Below are the code and all the weights of a small trained network. Each question names an input and a target symbol and asks about switching units off, where a switched-off unit gives its printed mean instead of its output.

import numpy as np


def w(rows, s, z=0):
    codes = np.array(rows[::2]) - 128.0
    scale = np.full(codes.shape[1], s)
    scale[-1] = z or s
    return codes * scale


def f(y):
    return y / 2 * (1 + np.tanh(0.7978845608 * (y + 0.044715 * y**3)))


def softmax(a):
    e = np.exp(a - a.max(-1, keepdims=True))
    return e / e.sum(-1, keepdims=True)


def log_softmax(a):
    a = a - a.max(-1, keepdims=True)
    return a - np.log(np.exp(a).sum(-1, keepdims=True))


def net(x, mask):
    ids = ['αβγδεζλμπστφψ'.index(c) for c in x.split()]
    T = len(ids)
    res = E[ids] + P[:T]
    u = 0
    for l in range(2):
        q, k, v = (res @ M[l].T for M in (Q, K, V))
        z = softmax(np.where(np.tri(T) > 0, q @ k.T / 2**0.5, -1e9)) @ v
        res = res + np.where(mask[u], z, O[l][:, -1]) @ O[l][:, :-1]
        u += 1
        y = f(res @ A[l][:, :-1].T + A[l][:, -1])
        res = res + np.where(mask[u : u + 8], y, B[l][:, -1]) @ B[l][:, :-1]
        u += 8
    return log_softmax(res[-1] @ U[:, :-1].T + U[:, -1])


Q, K, V, O, A, B = {}, {}, {}, {}, {}, {}
E = w([
[196,179,127,108,27,110,112,116],'α',
[118,156,193,170,70,142,114,160],'β',
[36,9,130,122,215,112,143,109],'γ',
[5,116,139,81,200,130,149,125],'δ',
[59,35,213,138,139,181,156,153],'ε',
[180,113,194,55,88,165,176,80],'ζ',
[149,119,87,195,145,120,101,119],'λ',
[96,114,153,67,120,223,109,205],'μ',
[104,154,185,124,140,113,134,77],'π',
[177,50,113,102,123,136,153,112],'σ',
[81,57,161,150,121,208,99,46],'τ',
[102,145,80,91,167,185,93,147],'φ',
[168,108,85,49,83,147,103,156],'ψ',
],0.019)
P = w([
[65,167,102,60,195,57,26,107],'0',
[54,128,88,44,124,63,176,76],'1',
[113,164,111,64,148,124,54,140],'2',
[117,152,110,106,125,132,73,154],'3',
[132,141,99,135,99,135,105,152],'4',
[150,150,107,156,83,146,109,160],'5',
[159,141,104,177,78,161,108,172],'6',
[182,152,113,190,73,176,98,188],'7',
[185,118,112,219,73,160,89,197],'8',
[183,91,101,254,55,143,92,197],'9',
[208,110,116,251,55,165,117,196],'10',
],0.006)
Q[0] = w([
[84,166,107,167,185,60,122,58],'L0H1',
[166,212,48,210,252,195,72,119],'L0H1',
],0.014)
K[0] = w([
[177,140,149,137,170,91,161,219],'L0H1',
[137,196,50,193,178,166,253,177],'L0H1',
],0.016)
V[0] = w([
[120,146,87,106,84,160,110,114],'L0H1',
[104,134,68,215,141,254,112,9],'L0H1',
],0.0084)
O[0] = w([
[98,18,105,126,108,45,182,99,150],'L0H1',
[92,2,146,171,153,16,40,157,254],'L0H1',
],0.0064,0.0098)
A[0] = w([
[56,156,49,191,200,186,135,91,226],'L0N1',
[84,133,97,92,177,89,58,87,76],'L0N2',
[150,78,201,125,63,193,143,81,79],'L0N3',
[160,182,117,177,203,66,120,53,145],'L0N4',
[152,129,137,63,78,100,165,254,61],'L0N5',
[48,103,150,170,129,166,103,64,103],'L0N6',
[37,148,115,147,181,102,111,176,37],'L0N7',
[170,139,84,119,64,151,145,103,252],'L0N8',
],0.01,0.0024)
B[0] = w([
[160,118,103,111,77,177,82,30,170],'L0N1',
[90,74,135,107,94,64,194,130,189],'L0N2',
[186,182,185,226,164,165,80,131,204],'L0N3',
[74,119,149,211,160,180,153,90,130],'L0N4',
[65,125,34,139,92,199,117,124,160],'L0N5',
[153,179,114,43,114,206,78,176,255],'L0N6',
[198,117,160,164,81,116,254,34,189],'L0N7',
[175,84,182,33,54,119,116,200,145],'L0N8',
],0.0096)
Q[1] = w([
[76,235,95,112,212,2,219,219],'L1H1',
[59,135,161,183,114,107,196,117],'L1H1',
],0.0097)
K[1] = w([
[51,219,181,2,167,80,182,23],'L1H1',
[53,71,173,107,113,109,30,58],'L1H1',
],0.0088)
V[1] = w([
[170,148,138,134,69,192,43,72],'L1H1',
[76,255,89,163,9,9,58,112],'L1H1',
],0.0087)
O[1] = w([
[71,123,150,34,144,43,215,71,245],'L1H1',
[127,119,254,149,51,154,130,57,41],'L1H1',
],0.0083,0.013)
A[1] = w([
[167,206,132,170,189,76,204,83,254],'L1N1',
[109,250,99,136,180,189,114,41,59],'L1N2',
[140,155,180,107,195,142,190,167,15],'L1N3',
[148,110,135,143,85,95,89,159,27],'L1N4',
[206,132,113,169,101,180,50,132,35],'L1N5',
[189,146,146,55,172,136,154,128,135],'L1N6',
[81,199,168,152,87,71,132,199,150],'L1N7',
[87,64,136,122,166,179,142,126,56],'L1N8',
],0.012,0.0024)
B[1] = w([
[121,91,144,125,13,206,86,148,179],'L1N1',
[162,78,147,198,70,76,216,232,182],'L1N2',
[103,61,232,66,242,79,172,134,183],'L1N3',
[210,204,144,82,168,212,162,114,188],'L1N4',
[38,153,109,108,79,166,219,135,149],'L1N5',
[194,141,79,239,122,154,63,98,255],'L1N6',
[33,207,2,202,188,21,124,120,157],'L1N7',
[140,227,164,144,170,131,161,85,232],'L1N8',
],0.0089,0.0099)
U = w([
[218,80,239,160,115,162,69,111,78],'α',
[105,69,213,135,75,146,131,195,204],'β',
[215,197,140,89,120,100,151,131,150],'γ',
[96,18,105,254,154,161,67,73,147],'δ',
[220,94,34,201,143,115,61,196,178],'ε',
[182,137,167,149,210,148,213,133,55],'ζ',
[88,130,146,90,188,201,18,94,254],'λ',
[162,99,92,64,70,184,84,208,174],'μ',
[164,150,97,163,200,191,186,38,9],'π',
[80,164,65,112,140,234,202,200,123],'σ',
[90,11,111,22,147,29,148,99,116],'τ',
[82,154,106,183,167,100,140,129,170],'φ',
[174,108,126,163,92,237,190,123,41],'ψ',
],0.0062,0.0035)

Each question gives the input, a string of symbols that net reads in full, and the target symbol t.
The units are the heads (2 rows each of Q, K, V and O) and the neurons (one row each of A and B). Each row of codes is followed by its name. A weight is (code - 128) times the scale printed after its matrix; where a second scale follows, it is the last column's (O, A, B and U).
mask holds one flag per unit, layer by layer, with each layer's heads first. A switched-off unit (its flag False) gives its mean, the last column of its rows in O or B, instead of its output. The means were averaged over made-up inputs and are rounded, as every weight is.
A unit's drop is (log p(t) with every unit on - log p(t) with that unit switched off) / (log p(t) with every unit on - log p(t) with every unit switched off).
The circuit of an input: a set's keep is (log p(t) with only the set's units on - log p(t) with every unit switched off) / (log p(t) with every unit on - log p(t) with every unit switched off). Starting from the 12 units with the biggest drops (on a tie, the unit counted first), units are removed one at a time, each time the one whose removal leaves the highest keep (on an exact tie, the one counted first), for as long as the keep stays at least 0.8.
units of the circuit, in order: the units of the circuit, biggest drop first
most important unit: the unit with the biggest drop
k most important neurons: the k neurons with the biggest drops, biggest first
input τ γ λ δ ε σ ζ, target σ: most important unit => L1H1
input τ α σ ε, target σ: 2 most important neurons => [L0N6, L1N5]
input φ τ δ ε φ, target ε: units of the circuit, in order => [L1H1, L0N1, L0H1]
input γ γ α ε τ ψ ε τ φ τ τ, target λ: units of the circuit, in order => [L0N6, L1N2]
input σ δ ψ, target μ: 2 most important neurons => [L0N8, L0N5]
input π τ φ ψ σ τ ε ε, target ζ: units of the circuit, in order => [L1N8, L0N1]
input τ ψ φ, target ψ: 2 most important neurons => [L0N1, L1N5]
input ε π μ ζ γ φ τ φ ε ψ ε, target ψ: 4 most important neurons => [L0N7, L0N5, L1N5, L0N6]
input ε σ τ, target σ: 2 most important neurons => [L0N6, L0N2]
input τ π ε ζ α ε, target α: units of the circuit, in order => [L0N7, L0H1, L1H1]
input λ τ δ μ δ λ ε ε ε π, target ε: units of the circuit, in order => [L0H1, L1H1, L1N8]
input α τ γ σ φ, target σ: 2 most important neurons => [L0N1, L1N5]
input ψ ζ τ τ ζ ε α ε ψ λ ε, target ζ: units of the circuit, in order => [L1N8, L1N1]
input ζ μ ε σ γ σ ψ, target μ: most important unit => L0N5
input α λ ε σ α σ ε μ φ, target τ: units of the circuit, in order => [L0N3, L0N6, L1N6]
input σ ε τ ψ ψ λ, target ψ: 4 most important neurons => [L1N5, L0N5, L0N6, L0N2]
input ε δ τ γ ε π τ φ, target τ: units of the circuit, in order => [L0N3, L0N6, L1H1]
input δ β β τ, target β: 2 most important neurons => [L0N6, L0N2]
input ψ σ π β δ ψ σ, target ε: units of the circuit, in order => [L1N6, L0H1, L0N8, L1H1]
input π τ ε ζ α τ τ ζ, target τ: units of the circuit, in order => [L0N6, L1H1]
input ε σ τ λ, target τ: 2 most important neurons => [L0N3, L1N6]
input α ψ τ, target ψ: 2 most important neurons => [L0N5, L0N6]
